Below are the code and all the weights of a small trained network. Each question names an input and a class and asks about switching units off, where a switched-off unit gives its printed mean instead of its output.

import numpy as np


def w(rows, s, z=0):
    codes = np.array(rows[::2]) - 128.0
    scale = np.full(codes.shape[1], s)
    scale[-1] = z or s
    return codes * scale


def f(y):
    return np.maximum(y, 0)


def log_softmax(a):
    a = a - a.max(-1, keepdims=True)
    return a - np.log(np.exp(a).sum(-1, keepdims=True))


def net(x, mask):
    res = np.array(x, float).reshape(1, 4) / 4 @ E
    y = f(res @ A[0][:, :-1].T + A[0][:, -1])
    res = res + np.where(mask, y, B[0][:, -1]) @ B[0][:, :-1]
    return log_softmax(res[-1] @ U[:, :-1].T + U[:, -1])


A, B = {}, {}
E = w([
[158,4,117,174,180,57,72,186,145],'x0',
[120,154,39,72,133,102,225,76,167],'x1',
[183,110,190,77,149,147,117,63,189],'x2',
[50,134,155,198,199,149,145,153,191],'x3',
],0.012)
A[0] = w([
[1,223,133,108,194,205,192,33,194,255],'N0',
[176,119,146,87,155,76,94,99,192,157],'N1',
[89,71,10,182,173,34,147,154,65,172],'N2',
[202,117,133,85,112,200,114,130,96,168],'N3',
[126,119,27,138,172,77,147,153,169,137],'N4',
[79,99,112,136,171,94,119,137,197,160],'N5',
[50,173,159,99,108,212,135,139,95,81],'N6',
[100,191,150,173,64,138,24,145,49,233],'N7',
[194,13,121,138,179,77,40,205,127,170],'N8',
[165,127,211,114,161,157,123,58,116,167],'N9',
[137,71,172,161,235,164,88,138,207,134],'N10',
[218,195,99,69,77,83,179,42,114,238],'N11',
],0.0085,0.0037)
B[0] = w([
[181,161,204,68,66,135,219,152,98,249],'N0',
[126,110,194,69,149,145,144,138,118,179],'N1',
[41,200,113,84,99,29,237,78,128,209],'N2',
[122,88,208,48,84,130,158,181,87,172],'N3',
[141,182,95,126,181,64,163,62,159,182],'N4',
[149,160,96,86,164,42,101,90,94,174],'N5',
[57,246,146,142,74,186,167,165,66,175],'N6',
[153,216,181,121,70,194,132,121,15,196],'N7',
[67,140,160,235,120,196,143,78,53,241],'N8',
[180,112,102,132,82,159,125,171,107,180],'N9',
[162,43,89,145,240,123,81,96,188,205],'N10',
[197,96,117,2,71,129,182,173,155,232],'N11',
],0.0074,0.018)
U = w([
[177,128,86,71,116,94,148,156,181,219],'0',
[96,122,74,126,95,145,65,166,199,3],'1',
[125,92,156,125,185,127,127,124,166,55],'2',
[160,97,125,161,161,198,12,151,102,69],'3',
[82,145,59,143,153,70,89,124,122,96],'4',
[116,162,175,122,56,181,131,167,44,185],'5',
],0.011,0.0022)

Each question gives the input, the list of numbers given to net, and the class t.
The units are the neurons (one row each of A and B). Each row of codes is followed by its name. A weight is (code - 128) times the scale printed after its matrix; where a second scale follows, it is the last column's (A, B and U).
mask holds one flag per neuron, in row order. A switched-off neuron (its flag False) gives its mean, the last column of its row in B, instead of its output. The means were averaged over made-up inputs and are rounded, as every weight is.
A unit's drop is (log p(t) with every unit on - log p(t) with that unit switched off) / (log p(t) with every unit on - log p(t) with every unit switched off).
The circuit of an input: a set's keep is (log p(t) with only the set's units on - log p(t) with every unit switched off) / (log p(t) with every unit on - log p(t) with every unit switched off). Starting from all 12 units, units are removed one at a time, each time the one whose removal leaves the highest keep (on an exact tie, the one counted first), for as long as the keep stays at least 0.8.
circuit, biggest first: the units of the circuit, biggest drop first
most important unit: the unit with the biggest drop
k most important neurons: the k neurons with the biggest drops, biggest first
drop when u is switched off: that unit's drop, to one decimal
input [8,8,2,-2], class 4: most important unit -> N0
input [-2,4,4,6], class 0: 2 most important neurons -> [N8; N7]
input [2,-6,2,-1], class 3: circuit, biggest first -> [N0; N2]
input [3,1,4,-1], class 3: circuit, biggest first -> [N2; N0]
input [6,3,3,1], class 4: circuit, biggest first -> [N0; N11]
input [8,7,0,-6], class 4: circuit, biggest first -> [N8; N0]
input [6,-7,7,-7], class 3: 3 most important neurons -> [N0; N10; N2]
input [1,6,-8,-3], class 0: 2 most important neurons -> [N8; N11]
input [-1,-1,7,-1], class 0: 2 most important neurons -> [N8; N7]
input [7,0,-4,-4], class 4: 2 most important neurons -> [N0; N2]
input [-4,4,-1,-3], class 0: 2 most important neurons -> [N8; N11]
input [3,5,-7,-5], class 0: drop when N8 is switched off -> 0.2
input [3,3,2,3], class 2: drop when N5 is switched off -> -0.1
input [0,-1,6,8], class 2: circuit, biggest first -> [N10]
input [3,5,-4,3], class 4: drop when N11 is switched off -> 0.3
